Below are the code and all the weights of a small trained network. Each question names an input and a target symbol and asks about switching units off, where a switched-off unit gives its printed mean instead of its output.

import numpy as np


def w(rows, s, z=0):
    codes = np.array(rows[::2]) - 128.0
    scale = np.full(codes.shape[1], s)
    scale[-1] = z or s
    return codes * scale


def norm(h):
    return h / np.sqrt((h * h).mean(-1, keepdims=True) + 1e-5)


def f(y):
    return np.maximum(y, 0)


def softmax(a):
    e = np.exp(a - a.max(-1, keepdims=True))
    return e / e.sum(-1, keepdims=True)


def log_softmax(a):
    a = a - a.max(-1, keepdims=True)
    return a - np.log(np.exp(a).sum(-1, keepdims=True))


def net(x, mask):
    ids = ['ΔΛΠΦΨαζηθμστ'.index(c) for c in x.split()]
    T = len(ids)
    res = E[ids] + P[:T]
    u = 0
    for l in range(2):
        r = norm(res)
        for j in range(2):
            rows = slice(3 * j, 3 * j + 3)
            q, k, v = (r @ M[l][rows].T for M in (Q, K, V))
            z = softmax(np.where(np.tri(T) > 0, q @ k.T / 3**0.5, -1e9)) @ v
            o = O[l][rows]
            res = res + np.where(mask[u + j], z, o[:, -1]) @ o[:, :-1]
        u += 2
        y = f(norm(res) @ A[l][:, :-1].T + A[l][:, -1])
        res = res + np.where(mask[u : u + 4], y, B[l][:, -1]) @ B[l][:, :-1]
        u += 4
    return log_softmax(norm(res)[-1] @ U[:, :-1].T + U[:, -1])


Q, K, V, O, A, B = {}, {}, {}, {}, {}, {}
E = w([
[127,1,117,127,146],'Δ',
[150,151,202,98,131],'Λ',
[122,9,113,120,160],'Π',
[151,152,203,99,131],'Φ',
[106,87,170,183,205],'Ψ',
[131,6,113,111,164],'α',
[132,164,184,76,128],'ζ',
[199,146,138,105,144],'η',
[128,39,119,41,185],'θ',
[86,163,193,118,77],'μ',
[174,139,164,160,63],'σ',
[140,149,80,115,72],'τ',
],0.016)
P = w([
[131,6,176,59,99],'0',
[141,46,172,69,99],'1',
[143,72,163,78,99],'2',
[144,101,163,93,108],'3',
[143,119,156,104,114],'4',
[140,134,148,118,117],'5',
[138,149,139,128,123],'6',
[134,163,133,140,128],'7',
[130,177,128,152,139],'8',
[125,189,123,163,145],'9',
[117,197,120,176,152],'10',
],0.013)
Q[0] = w([
[36,125,131,219,201],'L0H1',
[201,251,231,67,186],'L0H1',
[152,68,100,110,247],'L0H1',
[163,101,118,116,30],'L0H2',
[156,190,163,71,49],'L0H2',
[46,6,72,138,116],'L0H2',
],0.016)
K[0] = w([
[35,94,205,157,170],'L0H1',
[165,248,88,209,176],'L0H1',
[132,51,161,50,231],'L0H1',
[105,122,65,66,93],'L0H2',
[132,225,76,191,86],'L0H2',
[172,10,147,35,132],'L0H2',
],0.014)
V[0] = w([
[149,163,117,160,209],'L0H1',
[251,91,95,141,131],'L0H1',
[132,161,133,78,130],'L0H1',
[165,126,95,174,48],'L0H2',
[95,137,151,210,83],'L0H2',
[89,164,80,84,30],'L0H2',
],0.011)
O[0] = w([
[98,80,96,68,129,1],'L0H1',
[18,140,46,180,62,228],'L0H1',
[122,131,134,147,188,158],'L0H1',
[152,70,123,87,12,52],'L0H2',
[247,85,142,141,107,29],'L0H2',
[105,43,119,2,132,31],'L0H2',
],0.0091,0.0031)
A[0] = w([
[153,177,123,216,56,171],'L0N1',
[83,113,151,174,218,254],'L0N2',
[180,111,138,78,112,161],'L0N3',
[79,118,104,254,124,167],'L0N4',
],0.011,0.002)
B[0] = w([
[82,198,129,171,112,180],'L0N1',
[91,78,98,192,99,249],'L0N2',
[65,138,143,157,95,159],'L0N3',
[9,120,173,88,133,238],'L0N4',
],0.012,0.011)
Q[1] = w([
[95,40,104,109,193],'L1H1',
[113,124,182,165,251],'L1H1',
[126,173,145,196,219],'L1H1',
[130,180,227,120,60],'L1H2',
[164,146,149,91,166],'L1H2',
[141,201,149,155,202],'L1H2',
],0.014)
K[1] = w([
[48,10,198,90,126],'L1H1',
[50,138,98,140,250],'L1H1',
[38,190,81,222,229],'L1H1',
[221,212,79,90,139],'L1H2',
[185,107,177,160,173],'L1H2',
[92,249,159,128,239],'L1H2',
],0.011)
V[1] = w([
[113,97,24,100,98],'L1H1',
[133,168,193,164,16],'L1H1',
[117,233,105,168,136],'L1H1',
[156,97,211,113,135],'L1H2',
[180,184,164,133,90],'L1H2',
[138,156,110,2,151],'L1H2',
],0.0094)
O[1] = w([
[122,155,108,136,24,79],'L1H1',
[187,82,41,150,121,226],'L1H1',
[84,83,170,201,112,124],'L1H1',
[153,125,253,116,139,146],'L1H2',
[131,70,157,141,118,71],'L1H2',
[37,84,110,2,151,1],'L1H2',
],0.0085,0.0055)
A[1] = w([
[115,251,133,132,144,100],'L1N1',
[108,188,119,115,126,177],'L1N2',
[109,112,146,195,195,91],'L1N3',
[140,193,36,136,156,255],'L1N4',
],0.018,0.0061)
B[1] = w([
[140,249,168,110,89,166],'L1N1',
[165,97,153,151,50,164],'L1N2',
[132,124,49,46,119,250],'L1N3',
[155,118,241,149,145,171],'L1N4',
],0.014,0.012)
U = w([
[43,2,66,155,193,243],'Δ',
[183,86,60,129,180,171],'Λ',
[151,136,108,111,143,76],'Π',
[186,118,72,133,178,179],'Φ',
[134,198,120,164,162,164],'Ψ',
[161,163,100,117,142,91],'α',
[136,206,65,7,201,161],'ζ',
[30,214,197,147,79,3],'η',
[144,235,151,79,84,6],'θ',
[141,77,254,122,193,247],'μ',
[195,58,144,236,46,77],'σ',
[145,110,85,10,17,83],'τ',
],0.0088,0.0033)

Each question gives the input, a string of symbols that net reads in full, and the target symbol t.
The units are the heads (3 rows each of Q, K, V and O) and the neurons (one row each of A and B). Each row of codes is followed by its name. A weight is (code - 128) times the scale printed after its matrix; where a second scale follows, it is the last column's (O, A, B and U).
mask holds one flag per unit, layer by layer, with each layer's heads first. A switched-off unit (its flag False) gives its mean, the last column of its rows in O or B, instead of its output. The means were averaged over made-up inputs and are rounded, as every weight is.
A unit's drop is (log p(t) with every unit on - log p(t) with that unit switched off) / (log p(t) with every unit on - log p(t) with every unit switched off).
The circuit of an input: a set's keep is (log p(t) with only the set's units on - log p(t) with every unit switched off) / (log p(t) with every unit on - log p(t) with every unit switched off). Starting from all 12 units, units are removed one at a time, each time the one whose removal leaves the highest keep (on an exact tie, the one counted first), for as long as the keep stays at least 0.8.
circuit, biggest first: the units of the circuit, biggest drop first
k most important neurons: the k neurons with the biggest drops, biggest first
k most important neurons of layer l: the k neurons of layer l with the biggest drops, biggest first
heads that matter: for each layer, one digit per head in row order, 1 if its drop is at least 0.15 and else 0, layers parted by /
input Λ Ψ α Π α τ Λ ζ, target τ: heads that matter	01 / 00
input ζ Δ Π σ Ψ Λ η Δ, target η: 2 most important neurons	(L0N1, L0N4)
input τ α τ ζ Φ ζ α Λ, target ζ: heads that matter	11 / 10
input Π η η σ Π ζ, target σ: circuit, biggest first	(L0H2, L0N4, L1N3)
input τ σ η ζ σ θ Φ θ, target η: 2 most important neurons of layer 0	(L0N4, L0N3)
input Π σ μ, target σ: most important neuron of layer 1	(L1N3)
input θ α Φ, target θ: heads that matter	01 / 10
input Π Π μ, target μ: heads that matter	10 / 00
input τ τ σ Ψ Δ μ τ μ Λ, target τ: 2 most important neurons	(L0N2, L0N3)
input σ Ψ σ τ Π μ, target τ: heads that matter	01 / 11
input Ψ Δ σ σ Λ, target σ: heads that matter	01 / 00
input τ ζ ζ Ψ Π α μ θ Π, target η: circuit, biggest first	(L0H2, L1N1)
input σ η μ, target σ: heads that matter	11 / 10
input Λ Π Φ σ η, target σ: circuit, biggest first	(L0H2, L1N3)
input Π θ η τ Ψ η τ σ, target τ: circuit, biggest first	(L0H2)
input α τ ζ Δ θ σ, target σ: 2 most important neurons	(L1N3, L0N4)
input ζ Ψ μ Φ, target μ: 2 most important neurons	(L1N3, L0N2)
input Δ ζ η η τ Λ α Ψ, target Δ: heads that matter	10 / 00
input μ α θ ζ Φ μ μ μ Δ Λ, target μ: heads that matter	11 / 01
input α σ Π Λ Π α, target η: circuit, biggest first	(L1H1, L0H2)
